Each row is followed by its class.
[-12   4  14  14   0  17   1 -26   4  18   2  13 -18 -43 -32 -10   3] : U
[ -2 -10  -2   8   5 -17  -2 -24  14   1  13   3  14 -10 -14 -10 -43] : S
[ -2  -6  15  17 -13 -47   5   8  15  21  -5  -6 -31 -12  -5   7  -8] : C
[ -6  -3  -3  -5   6  20 -36 -39  24   7 -15 -30  18  10 -18 -17 -25] : S
[ -8   0  75  12  14  22  -7 -10  28   2   7  41  29 -21  -1   2  -7] : P
[ -5   0  25  -6  -2  18  28 -39 -14   6  19   5   5 -14  -2  -8  26] : Y
[ -7  12  36  10   5  28   4   0 -29   3  -4  16  -4 -23 -13  17   2] : W
[ -9   3  47   6   5  25   0   7  -9  23 -20  15  15 -12  -1  13  -4] : W
[ -1  35   0  -5  11  30  -2 -18 -22  24   3  63  29 -11 -10   4  14] : U
[ -1  -4  40  13  17  24  32 -39 -14  -9  23 -19  17 -17   2  -3  -4] : Y
[-14  -9  12  -4 -17   5  -4 -27  17  13 -22 -63 -13 -20   7  -2 -15] : X
[ -8  13  43   8 -10   7  12   1 -14  -1 -20  -8  15 -11 -16  17 -21] : W
[ 21  -3  10   3  -3  15 -11 -34   6 -11   8 -21  13 -13  -9 -17   2] : S
[  2   1  25  14  17  27  19  -6  -4 -10  13  28  15 -32 -11  -6   3] : A
[ 10  15 -13   0  -7 -22  -4  11   1  -5 -12  -1   5  -2  -6   4   4] : W
[  1  10 -13   8 -13   9  18   8  -4 -15   8  -1 -40  17 -14 -11  10] : X
[  2   7  26  -3  21  58  -1   5 -31  11   6 -12 -29  12 -17   2 -12] : X

Each row is followed by its class. Each block has new classes.
[ 84 -10  10 -13 -16  -1 -36   9  51 -14  -5   3 -21  69 -22  13  23] : Q461
[-81  13   1  -3 -22 -12  10 -13 -41  14   3  -1   0 -23  14 -17  -6] : Q461
[  7   4  -1 -19 -31  -4 -15  -3   0   3  -5  -1   9  17   5   5   7] : Q364
[ 32   7   2   0 -24 -10 -13  -4   7   5   0   6 -18  18 -13   0   4] : Q364
[ 84  -5   6  -7 -16  -1 -19   3  31  -8  -5  -1 -12  39 -15   9  16] : Q461
[ 17   3   2   5  -8   0   0  -3  -2   0  -1   1 -13   5  -4  -6   6] : Q364
[-20   7  12 -13 -27 -12  -1  -9 -16   8   3   2  -6   8   7  -8   3] : Q461
[ 32   3   5 -19 -11  -2 -20  -4  11   6  -5   3 -11   5 -12  -3  10] : Q86
[-28   7   0  -2 -22  -7   4  -9 -17   8   0   1  -6   4   3  -9   0] : Q461
[ 23   3   0  -2 -38  -7   0  -3   5   3  -1   6 -15  26  -3  -2  17] : Q86
[ 20   4  -6  20 -66 -13  10  -1   2   4   8   4 -26  42   1  -8  20] : Q86
[-79  14   7  -1 -24 -14   9 -11 -40  17   5   2  -6 -23  13 -21  -6] : Q461
[ 20   3   2 -14 -39 -12 -15  -7   4   5  -2   2 -10  31  -2  -5  12] : Q461
[ 18  -1  -2  17 -22 -12  -1   0   6  -3   8   0 -13  34   8  -5   1] : Q86
[-12   0   3 -16 -39   1  13  -5  -5   1   0  -4   5  27   5   4  21] : Q86
[ 17   2   1  -1 -18  -4  -2   0  -1   4   3   3 -10  11  -6  -5  10] : Q364
[ 44  -4   0  -3  -9   3  -4   5  18   1  -2   0  -7  15 -11   3  12] : Q461
[ 28  -1   3   2  -3  -4 -16   1  17  -3   1   2 -12  14  -7  -4   1] : Q461

Each row is followed by its class.
[ -7  11 -17  -7  -7  10 -23  -6  -1  -9   3 -16   6  -2   8  -1 -16] : G
[ -1  -6  10 -12   7 -21  11   3 -15  16  -8 -20  17  30  -5  11 -10] : J
[ -2  30  42 -15   2 -13  -8 -22 -16  -5 -24  -8 -39 -10  29  10  13] : G
[  7  21  -1 -19  -3  -4 -15 -18  -3  -3 -11 -25   1   0  22  -4 -10] : G
[  0  19  -9   3 -11  -2 -15 -17  -2  -1   0 -18  10  -8  21  14 -10] : G
[  0   2  19 -14  -2 -26  16   6  -5  10 -27 -13   1  28  -2 -15  -3] : J
[  2  -6  18 -14  -2 -23   6  17 -15   0 -40   7  11   9  -5   3 -10] : J
[ -2  33  12   3 -11  -4  -2 -19   1  -3 -13 -20 -19  -1  20   2 -16] : G
